Below are the code and all the weights of a small trained network. Each question names an input and a class and asks about switching units off, where a switched-off unit gives its printed mean instead of its output.

import numpy as np


def w(rows, s, z=0):
    codes = np.array(rows[::2]) - 128.0
    scale = np.full(codes.shape[1], s)
    scale[-1] = z or s
    return codes * scale


def norm(h):
    return h / np.sqrt((h * h).mean(-1, keepdims=True) + 1e-5)


def f(y):
    return y / 2 * (1 + np.tanh(0.7978845608 * (y + 0.044715 * y**3)))


def log_softmax(a):
    a = a - a.max(-1, keepdims=True)
    return a - np.log(np.exp(a).sum(-1, keepdims=True))


def net(x, mask):
    res = np.array(x, float).reshape(1, 4) / 4 @ E
    u = 0
    for l in range(4):
        y = f(norm(res) @ A[l][:, :-1].T + A[l][:, -1])
        res = res + np.where(mask[u : u + 7], y, B[l][:, -1]) @ B[l][:, :-1]
        u += 7
    return log_softmax(norm(res)[-1] @ U[:, :-1].T + U[:, -1])


A, B = {}, {}
E = w([
[253,177,230,189],'x0',
[185,216,125,32],'x1',
[204,199,4,180],'x2',
[179,4,150,136],'x3',
],0.0043)
A[0] = w([
[100,82,130,174,153],'0.n1',
[200,98,215,149,2],'0.n2',
[119,174,175,203,119],'0.n3',
[192,122,153,151,122],'0.n4',
[69,103,161,163,180],'0.n5',
[168,118,208,108,25],'0.n6',
[83,3,109,180,62],'0.n7',
],0.013,0.0048)
B[0] = w([
[62,54,119,145,190],'0.n1',
[152,78,86,59,203],'0.n2',
[126,201,246,167,196],'0.n3',
[64,105,143,47,189],'0.n4',
[10,177,216,108,215],'0.n5',
[235,1,24,162,175],'0.n6',
[51,52,116,198,253],'0.n7',
],0.0066,0.0048)
A[1] = w([
[160,82,177,25,176],'1.n1',
[85,97,186,9,122],'1.n2',
[200,56,64,62,201],'1.n3',
[53,71,185,209,220],'1.n4',
[152,135,105,121,9],'1.n5',
[254,47,105,161,74],'1.n6',
[206,180,90,65,90],'1.n7',
],0.0094,0.0014)
B[1] = w([
[124,181,125,78,201],'1.n1',
[125,155,123,75,201],'1.n2',
[192,38,85,122,220],'1.n3',
[171,116,197,125,254],'1.n4',
[12,196,95,189,122],'1.n5',
[99,124,32,2,189],'1.n6',
[142,122,139,172,211],'1.n7',
],0.0079,0.0056)
A[2] = w([
[117,249,142,124,50],'2.n1',
[113,154,104,49,152],'2.n2',
[191,98,52,113,97],'2.n3',
[192,134,89,107,2],'2.n4',
[89,72,135,159,3],'2.n5',
[185,247,132,126,36],'2.n6',
[180,103,147,63,214],'2.n7',
],0.011,0.0021)
B[2] = w([
[173,124,116,143,231],'2.n1',
[135,156,134,100,216],'2.n2',
[63,168,3,131,252],'2.n3',
[84,71,96,109,182],'2.n4',
[125,97,124,150,170],'2.n5',
[194,164,100,176,242],'2.n6',
[161,150,109,70,249],'2.n7',
],0.011,0.0041)
A[3] = w([
[94,24,29,124,135],'3.n1',
[102,157,167,7,152],'3.n2',
[110,91,41,181,73],'3.n3',
[165,204,112,195,29],'3.n4',
[74,35,122,226,134],'3.n5',
[209,98,185,98,94],'3.n6',
[171,160,148,67,3],'3.n7',
],0.012,0.0029)
B[3] = w([
[87,121,143,207,254],'3.n1',
[182,157,183,87,204],'3.n2',
[17,199,195,168,175],'3.n3',
[180,134,115,160,180],'3.n4',
[122,8,131,97,214],'3.n5',
[41,141,149,226,151],'3.n6',
[81,118,107,103,149],'3.n7',
],0.011,0.0072)
U = w([
[114,196,218,87,91],'0',
[143,178,113,110,88],'1',
[64,53,201,167,173],'2',
[158,131,152,160,2],'3',
[118,123,61,72,138],'4',
[45,176,66,201,125],'5',
[204,213,123,223,164],'6',
[117,175,253,158,119],'7',
],0.018,0.0097)

Each question gives the input, the list of numbers given to net, and the class t.
The units are the neurons (one row each of A and B). Each row of codes is followed by its name. A weight is (code - 128) times the scale printed after its matrix; where a second scale follows, it is the last column's (A, B and U).
mask holds one flag per neuron, layer by layer. A switched-off neuron (its flag False) gives its mean, the last column of its row in B, instead of its output. The means were averaged over made-up inputs and are rounded, as every weight is.
A unit's drop is (log p(t) with every unit on - log p(t) with that unit switched off) / (log p(t) with every unit on - log p(t) with every unit switched off).
The circuit of an input: a set's keep is (log p(t) with only the set's units on - log p(t) with every unit switched off) / (log p(t) with every unit on - log p(t) with every unit switched off). Starting from the 12 units with the biggest drops (on a tie, the unit counted first), units are removed one at a time, each time the one whose removal leaves the highest keep (on an exact tie, the one counted first), for as long as the keep stays at least 0.8.
circuit, biggest first: the units of the circuit, biggest drop first
unit that matters most: the unit with the biggest drop
top k neurons: the k neurons with the biggest drops, biggest first
k most important neurons of layer l: the k neurons of layer l with the biggest drops, biggest first
drop of u: that unit's drop, to one decimal
input [-8,7,3,8], class 5: circuit, biggest first -> (3.n1; 3.n5)
input [-8,1,-6,0], class 0: unit that matters most -> 1.n2
input [-1,8,7,7], class 5: circuit, biggest first -> (2.n3; 3.n3)
input [3,0,-3,4], class 4: circuit, biggest first -> (0.n6; 1.n6)
input [4,-1,0,-1], class 4: 2 most important neurons of layer 0 -> (0.n2; 0.n6)
input [0,6,3,4], class 5: 2 most important neurons of layer 2 -> (2.n3; 2.n4)
input [-3,-1,-2,-2], class 0: circuit, biggest first -> (0.n6; 3.n2)
input [-4,-4,-2,-7], class 0: 2 most important neurons of layer 3 -> (3.n1; 3.n2)
input [-2,7,2,-3], class 6: top 2 neurons -> (0.n6; 0.n2)
input [-4,4,-1,-7], class 6: 2 most important neurons of layer 1 -> (1.n6; 1.n3)
input [6,-3,-2,-3], class 7: top 2 neurons -> (0.n3; 3.n6)
input [5,1,8,7], class 4: top 2 neurons -> (1.n6; 0.n4)
input [-3,2,5,8], class 5: top 3 neurons -> (0.n5; 2.n3; 1.n6)
input [-1,2,-3,-5], class 6: top neuron -> (0.n7)
input [2,-7,7,-3], class 6: top 2 neurons -> (0.n7; 1.n3)
input [-5,-3,6,2], class 2: top 2 neurons -> (3.n5; 0.n7)
input [-1,3,2,7], class 4: top 2 neurons -> (1.n6; 2.n7)
input [-3,7,-6,5], class 1: 2 most important neurons of layer 1 -> (1.n1; 1.n2)
input [-8,3,-3,-5], class 0: top 2 neurons -> (3.n2; 2.n3)
input [8,-7,-7,-2], class 7: unit that matters most -> 0.n2
input [2,-3,-3,-2], class 7: 2 most important neurons of layer 0 -> (0.n5; 0.n3)
input [7,-2,3,5], class 4: drop of 0.n3 -> 0.0
input [8,6,-4,-7], class 6: drop of 2.n6 -> 0.1
input [8,1,-6,7], class 4: drop of 0.n6 -> 0.2
input [3,0,-6,-6], class 7: drop of 2.n3 -> 0.2
